[211 131 129 102 112 147 113 130 108  71  84 134 114 165 125 113  99 106
 138 107  87  87  62 158 144 148 124 144  77 146 133 115 106 174 153 107
 124 152 150] -> K
[ 87 148  62 138 174 152 112  87 113 133 106 124 107 144 150 129 146 158
 165 107 113  71 102 144 125 130 134 108 106 131  77 114 153 147 123 211
  99 115  84] -> H
[ 87  93 188 112 163 110  72 124 132 122 108 138  85 156 109 180 108 136
 139 113  97  64  50 124 131 130 135 142 131 161 135 131 152  83 120  92
 119 142 126] -> X
[125 131 165  62  71 107 107 129 174 144 146  99 115 106 147  84 130 112
  77 211 106 114 158 123 108 152 113 113 145 150 153 134 102 138  87 133
  87 124 148] -> Y
[108  79 167 123 168  94  68 108 139 144 122 179 121 115 127 186 110 122
 146 103 109  66  99  98 101 118 143 153 128 191 105 115 130 126  77 124
 104 108 121] -> J
order: [ 62  71  77  84  87  87  99 102 106 106 107 107 108 112 113 113 114 115
 124 124 125 129 130 131 133 134 138 144 144 146 147 148 150 152 153 158
 165 174 211]
K
order: [ 84  87 148  62 138 174 152 112  87 113 133 106 124 107 144 150 129 146
 158 165 107 113  71 102 144 125 130 134 108 106 131  77 114 153 147 123
 211  99 115]
H
order: [103 109  66  99  98 101 118 143 153 128 191 105 115 130 126  77 124 104
 108 121 108  79 167 123 168  94  68 108 139 144 122 179 121 115 127 186
 110 122 146]
J
order: [108 106 131  77 114 153 147 123 211  99 115  84  87 148  62 138 174 152
 112  87 113 133 106 124 107 144 150 129 146 158 165 107 113  71 102 144
 125 130 134]
H

[120 130 137  97 117 142 127 152 148 121 114 120 156 126 133 129 155 129
 128 130 151 139  93 138 121 130 138 135 110 136 131 118 126 130 137 109
 114 142 140 126 133 121 124 124 121 120 140 150 151 118 135 117 142 139
 126 126 142 137 117 139 119 117 110] : M
[129 125 103 112 127  54 150 182 192 161 104 129 135 124 144 161 140 155
  77 114 109  84 124  94 116 129 130 124 118 158 103  77 112  94 147  91
 180 112 207 116  81  88  75 104 112 120 113 140 153 139 109 172 178 110
 173 131  84 165 142 146 126 128 175] : F
[182  54 103 124 172 165 150  94 127 139 103 118  91 124 207 112  77 155
 140 113 110 129 173 130 129  81 112 142 112 140 112 178  77 131 128 146
 124 109 147  84 144  84 175  75 135 180 114 158 154 116 125 161 109 129
 120 161 126 104  94 191 104 116  88] : G
[103 129 124 104 161 180 173 120 140 175 103 153 112 128 172 116 131 114
  75 165 155  77 127 126 104 178  77 109 158 161 146  84 112 207 109 112
 135 182 125 118  54 191 140 116 124 139 129 147 112 124  84 144  94 113
 129 130 110  88  81  91 150 142  94] : C
[125 142 129 142 124 114 123 127 116 129 141 137 123 130 115 132 128 127
 127 133 121 126 131 124 129 134 123 121 137 123 131 125 140 122 123 134
 111 146 128 137 145 120 131 114 127 114 135 146 117 105 135 123 155 136
 124 123 137 133 114 142 122 110 118] : S
[108 107 134 143 122 120 130 104 139 121 149 112 113 137  96 121  95 114
 108 132 101  85 147 130 139 157 144 155 121 128 131 113 118 149 117 128
 134 123  90 156 154 134 128 131 153 114 105  92  84 113 102 154 138 115
 119 108 101  96 131 109 160 136 170] : R
[129 152 135 120 118 122 120 150 122 127 128 141 144 127 131 136 158 137
 133 137 143 148 103 131 120 127 120 114 127 127 133 125 143 112 130 125
 121 135 150 119 114 131 111 145 117 123 143 147 147 138 133 107 124 139
 131 124 145 140 129 125 121 130 110] : E
order: [140 182  84 112 129 129 120 161 124  94  88  77 175 112 207 140 172 139
 124 118 154  75 131  77  91 130 109 191 146 161 165 155 112  54 114 104
 110 116 129 128  94 173  84 144 104 178 147 142 116 126 113 109  81 158
 103 127 150 112 124 103 180 125 135]
G
order: [103 131 114 161 130  75 178 127 112 116 146 144 110  84 118 158 207  94
 126 112  91 109 161 173 172 150 129 140 104 155 113 180 116 140 124 124
 103 165 104 191 124 129 147 128 175  84  88 182  81 139 154 112  54  94
 135  77 125 109  77 129 112 142 120]
G
order: [ 94 142 150  91  81  88 110 130 129 113  94 144  84 124 112 147 129 139
 124 116 140 191  54 118 125 182 135 112 109 207 112  84 146 161 158 109
  77 178 104 126 127  77 155 165  75 114 131 116 172 128 112 153 103 175
 140 120 173 180 161 104 124 129 103]
C

